(in the rows, 128 means zero)
Each row is followed by its class.
[135 128 120 145 103 169 124 165 113 125 132 121 144 126 118 137 150 140
 145 136 129 136  86 125 131 137 148 126 118 122 127 118 102 126 136 103
 127 119 128 143 141 132 107 105 108 120 123 123  93 106 120 164 141 137
 135 129 131  90 126 132 120 155 130 168 150 129]
<66>
[150 128 115 128 113 185 108 172 104 139 143 119 154 112 112 144 151 124
 134 147 174 127 109 126 134 151 123 125 142 116 131 123 118 128 128 127
 127 113  92 107 135 145 125 117 178 134 124 133  89 136 116 136 133 138
 137 133 127  84 122 124 125 189 119 169  98 140]
<80>
[137 121 119 120 106 159 116 155 103 120 133 127 156 136 106 135 150 125
 143 143 159 116 107 124 128 133 139 124 150 120 115 132 108 131 128 100
 122 118 126 114 140 134 114 109 140 127 133 133  91 127 126 171 135 124
 118 132 131  78 123 124 120 146 122 166 125 145]
<73>
[153 111 133 136 130 136 116 185 124 122 123 120 129 118 111 140 138 133
 138 135 135 102 110 129 126 136 155 130 140 111 103 121 126 121 125 130
 132 124 102 127 130 131  80 143 177 127 130 127 117 135 123 118 129 136
 136 127 105 115 124 128 129 167 111 179 122  97]
<138>
[125 137 126  97 121 172 109 190 108 122 132 145 177 148 112 137 131 125
 144 134 140 131 106 129 126 127 154 131 164 128 134 143 115 127 130  91
 121 125 102 131 121 133 142 102 122 130 116 122 104 123 116 127 134 133
 109 133 108  83 130 128 113 141 111 179 157 160]
<66>
[159 121 114  96  96 160 108 165 103 132 137 126 157 133  96 141 152 112
 140 137 158 117 104 135 124 129 118 128 183 114 123 134 122 129 126  94
 133 125  83 105 130 149 131 107 193 125 135 133  79 121 121 152 121 145
 127 124 118  78 127 126 122 159 125 197 127 154]
<73>
[116 125 114 110 110 150 109 167 106 135 137 139 158 127 109 137 143 135
 145 136 153 120 129 136 132 135 124 127 156 111 126 139 119 142 128  85
 110 117 149 104 127 141 121 107 140 129 129 129  91 128 121 162 125 134
 108 129 117  89 128 127 127 146 122 161 134 149]
<73>
[119 119 121  89 108 159 115 205 110 124 125 151 152 145 109 134 141 120
 131 143 144 127  94 134 128 136 118 132 138 113 128 144 119 140 122 108
 121 124  67 105 126 141 119 117 145 136 131 129 108 133 127 141 125 134
 138 140 118  82 129 131 122 132 118 182 132 140]
<73>
[128 129 124 115 112 194 103 211 102 136 129 122 169 124 116 141 154 132
 161 150 159 130  80 134 133 137 146 136 161 118 126 136 108 132 132  91
 123 120  89 108 129 144 120  96 160 131 117 126  78 137 115 147 129 137
 123 139 118  59 127 130 114 170 115 182 135 165]
<66>
[164 126 117 124  99 198  90 184  90 154 146 106 139 103 103 157 181 128
 137 144 156 144 107 138 130 140 121 128 191 121 127 118 106 117 134 107
 131 121  50 110 137 157 144  85 196 124 117 142  62 124 108 132 128 152
 116 132 124  55 123 127 105 190 118 181 104 167]
<138>
[124 128 135  80  89 171 110 230 113 127 118 142 172 128 115 148 121 130
 140 151 149 117  70 136 137 156 155 153 139 131 127 149 129 143 118 137
 107 125   4 109 121 142 129 131 214 144 141 138 143 132 121  93 114 134
 198 142 112  58 124 119 131 163  99 209 159 139]
<80>
[148 127 135 114 122 214  93 219 107 139 136 126 156 109 111 146 147 128
 143 151 166 144  87 135 131 141 119 126 147 119 124 124 110 130 126 134
 124 119  20  87 135 156 137  95 165 133 116 127  91 154 112 134 131 142
 115 135 115  82 116 129 120 170  98 185  99 164]
<138>
[165 133 121 113 104 177  98 198 104 138 136 123 182 119 107 144 157 120
 146 150 170 125 105 125 128 144 132 129 147 103 115 131 116 135 122  98
 119 123 112  90 129 142 130 109 154 137 122 131  91 144 108 176 121 138
 117 132 120 113 121 129 117 179 107 189 106 152]
<138>
[127 126 121  94 114 163 111 172 110 128 138 145 155 141 112 129 141 119
 136 145 147 121 108 126 125 126 116 130 151 117 130 140 125 141 126 104
 125 123  77 102 122 136 125 119 157 124 130 130  96 132 125 152 119 130
 121 143 118  84 129 130 118 136 118 168 130 150]
<73>
[125 133 118 109 111 182 104 173 110 138 124 133 178 127 114 138 163 124
 141 151 156 139  98 134 128 148 132 133 140 119 124 132 104 136 126  88
 123 121  87 105 128 148 161  94 134 136 132 125  92 128 122 147 125 141
 133 145 128  69 122 129 114 151 116 146 123 188]
<66>
[147 131 119 120 135 183 115 184 106 137 117 125 173 106 108 135 143 128
 142 147 168 135 112 134 130 152 147 133 141 118 128 127 117 132 132 109
 117 120 102 110 123 142 135 105 145 126 124 124  92 131 113 116 136 140
 144 140 118  94 122 124 121 181 113 164 113 170]
<80>
[140 133 120 104  94 176 106 185 107 132 142 137 145 143 113 154 145 127
 140 131 122 133 104 131 127 127 123 139 167 117 132 132 116 125 131 110
 122 126  68 122 120 141 146 103 156 127 128 132  97 114 129 134 128 136
 126 123 119  89 126 127 117 147 126 202 153 136]
<66>
[122 125 115 115 113 162 114 179 109 122 121 139 174 149 112 128 141 126
 145 138 128 135 103 122 129 139 153 135 138 113 126 138 107 130 129  84
 120 126 143 100 124 129 129 106  95 129 123 123 112 123 118 133 132 133
 123 130 117 107 124 126 117 132 128 174 157 154]
<66>
[151 123 133 129 135 164 107 192 113 125 128 119 171 124 109 134 141 134
 141 140 150 123 118 125 124 126 160 125 154 119 123 129 122 135 122  89
 130 127 158 110 128 131 136 112 128 129 121 121 103 138 115 124 136 133
  98 123 122 120 126 129 123 163 112 161 121 159]
<138>
[139 126 122  93 116 173 101 188  93 129 143 140 176 122  97 145 153 132
 148 150 164 103 101 117 137 138 165 132 171 117 116 135 117 130 125 105
 118 119  86 120 141 135  99 118 138 122 137 120  94 145 123 130 133 130
 119 142 112  57 109 117 122 154  99 178  99 155]
<138>
[136 123 132 114 142 180 101 192 130 127 118 132 167 132 103 137 138 129
 141 144 141 138 106 126 123 130 146 135 158 119 124 129 115 129 129 110
 126 128  77 112 123 135 135 108 139 130 119 123 115 132 118 119 129 139
 124 138 110  94 127 128 124 155 104 166 123 172]
<138>
[118 134  98 129  92 155 116 187 107 125 137 114 136 118 104 148 157 139
 149 137 104 135 101 136 140 137 153 125 137 119 129 136 110 134 135  79
 119 127 182 110 128 136 113 104 101 128 137 120 103 115 116 151 135 138
 124 126 108  99 133 131 125 141 138 172 153 121]
<66>
[141 130 120 141 103 144 132 137 117 140 142 103 109 114 124 131 154 129
 136 129 109 144 117 134 123 130 108 132 138 134 132 118 115 121 133 133
 135 130  79 136 138 141 155 111 171 128 127 140 108 105 122 136 134 141
 151 125 140 105 127 127 119 149 135 145 139 135]
<66>
[144 130 134 111 111 174 101 188 107 135 123 123 156 116 113 146 151 128
 142 149 161 139 107 132 147 152 128 137 140 117 122 121 116 132 121 137
 128 124  67 100 117 147 128 117 166 141 124 132 108 149 118 119 118 143
 149 140 117  95 123 127 125 166 103 171 108 152]
<80>
[146 131 122 119 103 177 108 182 111 132 127 131 156 109 105 148 140 134
 137 140 154 125  97 133 133 143 135 134 144 114 125 128 114 129 130 119
 118 121  75 116 138 139 128 112 165 131 128 131 100 139 119 126 121 142
 148 135 117 101 121 122 122 175 116 179 124 134]
<80>
[143 128 102 126 104 155 119 125 108 134 136 129 132 129 118 135 136 128
 137 134 145 137 131 136 131 142 117 127 147 115 129 135 117 130 135 102
 124 128 169 107 120 142 132 110 131 131 122 134  90 118 116 149 123 137
 123 122 124 116 128 126 124 155 134 152 133 144]
<66>
[126 130 107 100  87 168 107 137 106 138 140 143 147 132 103 141 151 121
 138 136 134 121 113 135 131 134 113 131 147 118 133 137 121 132 128 103
 120 122 101 103 130 138 138 107 132 132 130 134 101 121 122 146 122 135
 133 129 123  90 128 128 123 147 132 170 128 138]
<66>
